Below are the code and all the weights of a small trained network. Each question names an input and a target symbol and asks about switching units off, where a switched-off unit gives its printed mean instead of its output.

import numpy as np


def w(rows, s, z=0):
    codes = np.array(rows[::2]) - 128.0
    scale = np.full(codes.shape[1], s)
    scale[-1] = z or s
    return codes * scale


def norm(h):
    return h / np.sqrt((h * h).mean(-1, keepdims=True) + 1e-5)


def f(y):
    return np.maximum(y, 0)


def softmax(a):
    e = np.exp(a - a.max(-1, keepdims=True))
    return e / e.sum(-1, keepdims=True)


def log_softmax(a):
    a = a - a.max(-1, keepdims=True)
    return a - np.log(np.exp(a).sum(-1, keepdims=True))


def net(x, mask):
    ids = ['βδεζηθλμξπσψω'.index(c) for c in x.split()]
    T = len(ids)
    res = E[ids] + P[:T]
    u = 0
    for l in range(2):
        q, k, v = (norm(res) @ M[l].T for M in (Q, K, V))
        z = softmax(np.where(np.tri(T) > 0, q @ k.T / 2**0.5, -1e9)) @ v
        res = res + np.where(mask[u], z, O[l][:, -1]) @ O[l][:, :-1]
        u += 1
        y = f(norm(res) @ A[l][:, :-1].T + A[l][:, -1])
        res = res + np.where(mask[u : u + 4], y, B[l][:, -1]) @ B[l][:, :-1]
        u += 4
    return log_softmax(norm(res)[-1] @ U[:, :-1].T + U[:, -1])


Q, K, V, O, A, B = {}, {}, {}, {}, {}, {}
E = w([
[126,141,152,121,147],'β',
[149,143,137,118,139],'δ',
[175,135,120,108,144],'ε',
[124,120,133,131,156],'ζ',
[192,138,123,104,145],'η',
[146,138,130,110,136],'θ',
[185,130,116,104,148],'λ',
[166,140,133,100,144],'μ',
[141,118,122,116,150],'ξ',
[129,135,246,173,101],'π',
[123,131,136,129,139],'σ',
[163,140,131,104,143],'ψ',
[107,142,152,141,142],'ω',
],0.011)
P = w([
[122,165,71,206,3],'0',
[98,223,173,56,209],'1',
[73,203,170,55,215],'2',
[76,201,163,51,232],'3',
[72,208,162,63,235],'4',
[72,209,155,81,237],'5',
[70,208,145,81,239],'6',
[73,216,143,76,241],'7',
[84,219,127,89,227],'8',
[84,222,117,96,231],'9',
[95,229,119,96,227],'10',
[103,236,102,109,228],'11',
[104,228,88,119,226],'12',
[112,239,80,111,230],'13',
],0.0029)
Q[0] = w([
[168,202,180,181,161],'0.h0',
[178,253,135,139,192],'0.h0',
],0.0081)
K[0] = w([
[154,228,29,129,3],'0.h0',
[70,130,48,168,36],'0.h0',
],0.0063)
V[0] = w([
[95,31,39,253,40],'0.h0',
[172,115,21,108,85],'0.h0',
],0.0035)
O[0] = w([
[137,5,11,167,253,207],'0.h0',
[88,71,96,36,74,255],'0.h0',
],0.0041,0.0025)
A[0] = w([
[244,101,139,4,181,133],'0.n0',
[50,161,155,117,152,246],'0.n1',
[146,120,34,149,96,130],'0.n2',
[173,144,190,96,197,2],'0.n3',
],0.0044,0.0017)
B[0] = w([
[91,120,108,195,134,253],'0.n0',
[206,123,57,183,129,200],'0.n1',
[44,134,200,144,179,141],'0.n2',
[109,158,168,255,59,180],'0.n3',
],0.0061,0.0057)
Q[1] = w([
[143,20,172,5,1],'1.h0',
[137,173,114,107,158],'1.h0',
],0.0099)
K[1] = w([
[165,222,53,86,254],'1.h0',
[150,89,130,162,48],'1.h0',
],0.0091)
V[1] = w([
[130,58,2,126,104],'1.h0',
[38,122,131,120,108],'1.h0',
],0.0075)
O[1] = w([
[161,82,46,170,41,41],'1.h0',
[2,188,77,119,143,255],'1.h0',
],0.0073,0.0028)
A[1] = w([
[227,55,95,139,111,63],'1.n0',
[145,82,253,144,151,167],'1.n1',
[98,203,132,119,126,232],'1.n2',
[126,92,122,171,105,250],'1.n3',
],0.011,0.0017)
B[1] = w([
[91,113,190,91,106,177],'1.n0',
[2,120,128,143,98,218],'1.n1',
[182,105,122,57,108,255],'1.n2',
[175,157,198,118,163,184],'1.n3',
],0.0095,0.0064)
U = w([
[42,121,196,139,141,145],'β',
[99,160,158,70,178,151],'δ',
[125,156,51,168,69,218],'ε',
[169,26,203,157,168,119],'ζ',
[187,119,252,118,81,75],'η',
[49,165,28,83,115,33],'θ',
[165,125,169,162,25,226],'λ',
[198,137,150,56,95,121],'μ',
[124,35,99,134,107,180],'ξ',
[121,139,187,116,114,5],'π',
[104,109,68,230,189,126],'σ',
[189,136,130,52,101,112],'ψ',
[206,169,198,210,187,83],'ω',
],0.013,0.0032)

Each question gives the input, a string of symbols that net reads in full, and the target symbol t.
The units are the heads (2 rows each of Q, K, V and O) and the neurons (one row each of A and B). Each row of codes is followed by its name. A weight is (code - 128) times the scale printed after its matrix; where a second scale follows, it is the last column's (O, A, B and U).
mask holds one flag per unit, layer by layer, with each layer's heads first. A switched-off unit (its flag False) gives its mean, the last column of its rows in O or B, instead of its output. The means were averaged over made-up inputs and are rounded, as every weight is.
A unit's drop is (log p(t) with every unit on - log p(t) with that unit switched off) / (log p(t) with every unit on - log p(t) with every unit switched off).
The circuit of an input: a set's keep is (log p(t) with only the set's units on - log p(t) with every unit switched off) / (log p(t) with every unit on - log p(t) with every unit switched off). Starting from all 10 units, units are removed one at a time, each time the one whose removal leaves the highest keep (on an exact tie, the one counted first), for as long as the keep stays at least 0.8.
units of the circuit, in order: the units of the circuit, biggest drop first
most important unit: the unit with the biggest drop
k most important neurons: the k neurons with the biggest drops, biggest first
k most important neurons of layer l: the k neurons of layer l with the biggest drops, biggest first
input ε θ ω ε δ σ θ ε θ δ μ β θ λ, target ε: 2 most important neurons	[0.n1, 0.n2]
input η θ ω θ ε ε μ θ δ, target η: units of the circuit, in order	[1.h0, 1.n0]
input θ η ξ η δ ε ε ψ μ β ε μ, target θ: units of the circuit, in order	[0.n2, 1.h0]
input ε ω θ σ ω ζ β, target ε: 2 most important neurons of layer 0	[0.n1, 0.n2]
input θ σ β σ θ δ ε θ λ λ ω, target θ: most important unit	0.n2
input ψ σ λ ω, target ψ: 4 most important neurons	[0.n2, 0.n1, 1.n2, 1.n1]
input η λ ε θ, target η: units of the circuit, in order	[1.h0, 1.n0]
input ε ε ε μ θ, target ε: 3 most important neurons	[0.n1, 0.n2, 0.n3]
input ψ δ σ η ε μ σ θ, target ψ: units of the circuit, in order	[1.n2, 1.n1]
input δ θ ψ ε μ ε β δ π θ μ ε η, target β: units of the circuit, in order	[1.h0, 1.n1, 0.n0]
input δ ζ ε ω η π σ θ μ θ ω λ, target β: 4 most important neurons	[1.n1, 0.n3, 0.n0, 0.n1]
input ζ ψ σ θ δ μ θ θ β ω, target ζ: units of the circuit, in order	[0.h0, 1.h0, 1.n0, 1.n3]
input σ ζ σ ω, target σ: units of the circuit, in order	[0.h0, 1.n2, 1.h0]
input ω η β ω ω η ε θ σ, target ω: 2 most important neurons of layer 1	[1.n1, 1.n2]
input η θ δ θ ζ, target η: units of the circuit, in order	[1.h0, 0.h0]
input ξ θ η ε β μ σ β ζ θ θ β, target ξ: most important unit	0.h0
input λ θ η ξ β λ σ β ε μ, target λ: 3 most important neurons of layer 0	[0.n1, 0.n3, 0.n2]
input μ ζ ω σ θ θ ε, target μ: units of the circuit, in order	[0.h0, 1.n2]
input θ η θ ξ θ ψ, target θ: units of the circuit, in order	[0.n2, 1.h0, 0.h0]
input σ μ θ θ β β ω σ ε σ δ, target σ: 2 most important neurons of layer 0	[0.n2, 0.n1]
input μ θ δ μ ω σ μ λ ζ ω, target μ: most important unit	0.n1
input σ θ ε, target σ: units of the circuit, in order	[0.h0, 1.n2]
input ε ω σ η δ, target ε: units of the circuit, in order	[0.n1, 0.n2, 1.h0, 0.n3]
